Below are the code and all the weights of a small trained network. Each question names an input and a class and asks about switching units off, where a switched-off unit gives its printed mean instead of its output.

import numpy as np


def w(rows, s, z=0):
    codes = np.array(rows[::2]) - 128.0
    scale = np.full(codes.shape[1], s)
    scale[-1] = z or s
    return codes * scale


def f(y):
    return y / 2 * (1 + np.tanh(0.7978845608 * (y + 0.044715 * y**3)))


def log_softmax(a):
    a = a - a.max(-1, keepdims=True)
    return a - np.log(np.exp(a).sum(-1, keepdims=True))


def net(x, mask):
    res = np.array(x, float).reshape(1, 3) / 4 @ E
    y = f(res @ A[0][:, :-1].T + A[0][:, -1])
    res = res + np.where(mask, y, B[0][:, -1]) @ B[0][:, :-1]
    return log_softmax(res[-1] @ U[:, :-1].T + U[:, -1])


A, B = {}, {}
E = w([
[178,251,211,110],'x0',
[245,103,68,59],'x1',
[90,123,136,76],'x2',
],0.011)
A[0] = w([
[89,121,164,158,56],'n0',
[67,133,156,173,103],'n1',
[128,129,117,137,155],'n2',
[85,119,191,168,89],'n3',
[176,114,86,94,56],'n4',
[87,146,126,172,67],'n5',
[198,72,88,76,94],'n6',
[125,149,159,101,190],'n7',
[156,165,194,113,90],'n8',
[126,127,142,91,4],'n9',
[98,70,70,138,151],'n10',
[106,128,145,164,53],'n11',
[131,148,136,117,149],'n12',
[53,118,153,188,94],'n13',
[91,10,65,158,92],'n14',
],0.011,0.0018)
B[0] = w([
[144,93,112,106,159],'n0',
[188,53,77,84,183],'n1',
[131,115,149,110,131],'n2',
[162,103,105,104,177],'n3',
[134,99,106,98,191],'n4',
[154,102,129,121,157],'n5',
[181,53,58,66,233],'n6',
[134,152,136,122,156],'n7',
[55,190,164,182,189],'n8',
[117,125,128,137,129],'n9',
[86,193,177,156,205],'n10',
[132,116,107,125,143],'n11',
[102,118,147,138,140],'n12',
[203,53,46,90,198],'n13',
[30,254,239,223,253],'n14',
],0.0084,0.011)
U = w([
[122,252,246,165,247],'0',
[157,26,17,109,9],'1',
],0.014,0.0014)

Each question gives the input, the list of numbers given to net, and the class t.
The units are the neurons (one row each of A and B). Each row of codes is followed by its name. A weight is (code - 128) times the scale printed after its matrix; where a second scale follows, it is the last column's (A, B and U).
mask holds one flag per neuron, in row order. A switched-off neuron (its flag False) gives its mean, the last column of its row in B, instead of its output. The means were averaged over made-up inputs and are rounded, as every weight is.
A unit's drop is (log p(t) with every unit on - log p(t) with that unit switched off) / (log p(t) with every unit on - log p(t) with every unit switched off).
The circuit of an input: a set's keep is (log p(t) with only the set's units on - log p(t) with every unit switched off) / (log p(t) with every unit on - log p(t) with every unit switched off). Starting from the 12 units with the biggest drops (on a tie, the unit counted first), units are removed one at a time, each time the one whose removal leaves the highest keep (on an exact tie, the one counted first), for as long as the keep stays at least 0.8.
units of the circuit, in order: the units of the circuit, biggest drop first
k most important neurons: the k neurons with the biggest drops, biggest first
drop when u is switched off: that unit's drop, to one decimal
input [-3,-2,-7], class 0: units of the circuit, in order => [n6]
input [-5,-5,0], class 0: 3 most important neurons => [n14; n6; n10]
input [-7,-7,2], class 0: 4 most important neurons => [n14; n10; n6; n4]
input [6,7,-5], class 1: 3 most important neurons => [n14; n6; n10]
input [-1,-2,-5], class 1: 3 most important neurons => [n14; n8; n10]
input [6,7,0], class 1: 2 most important neurons => [n14; n6]
input [-7,-6,7], class 0: 3 most important neurons => [n14; n10; n6]
input [-7,-5,1], class 0: drop when n14 is switched off => 2.6
input [2,3,-3], class 1: drop when n14 is switched off => 4.2
input [-7,4,-2], class 0: drop when n14 is switched off => 0.7
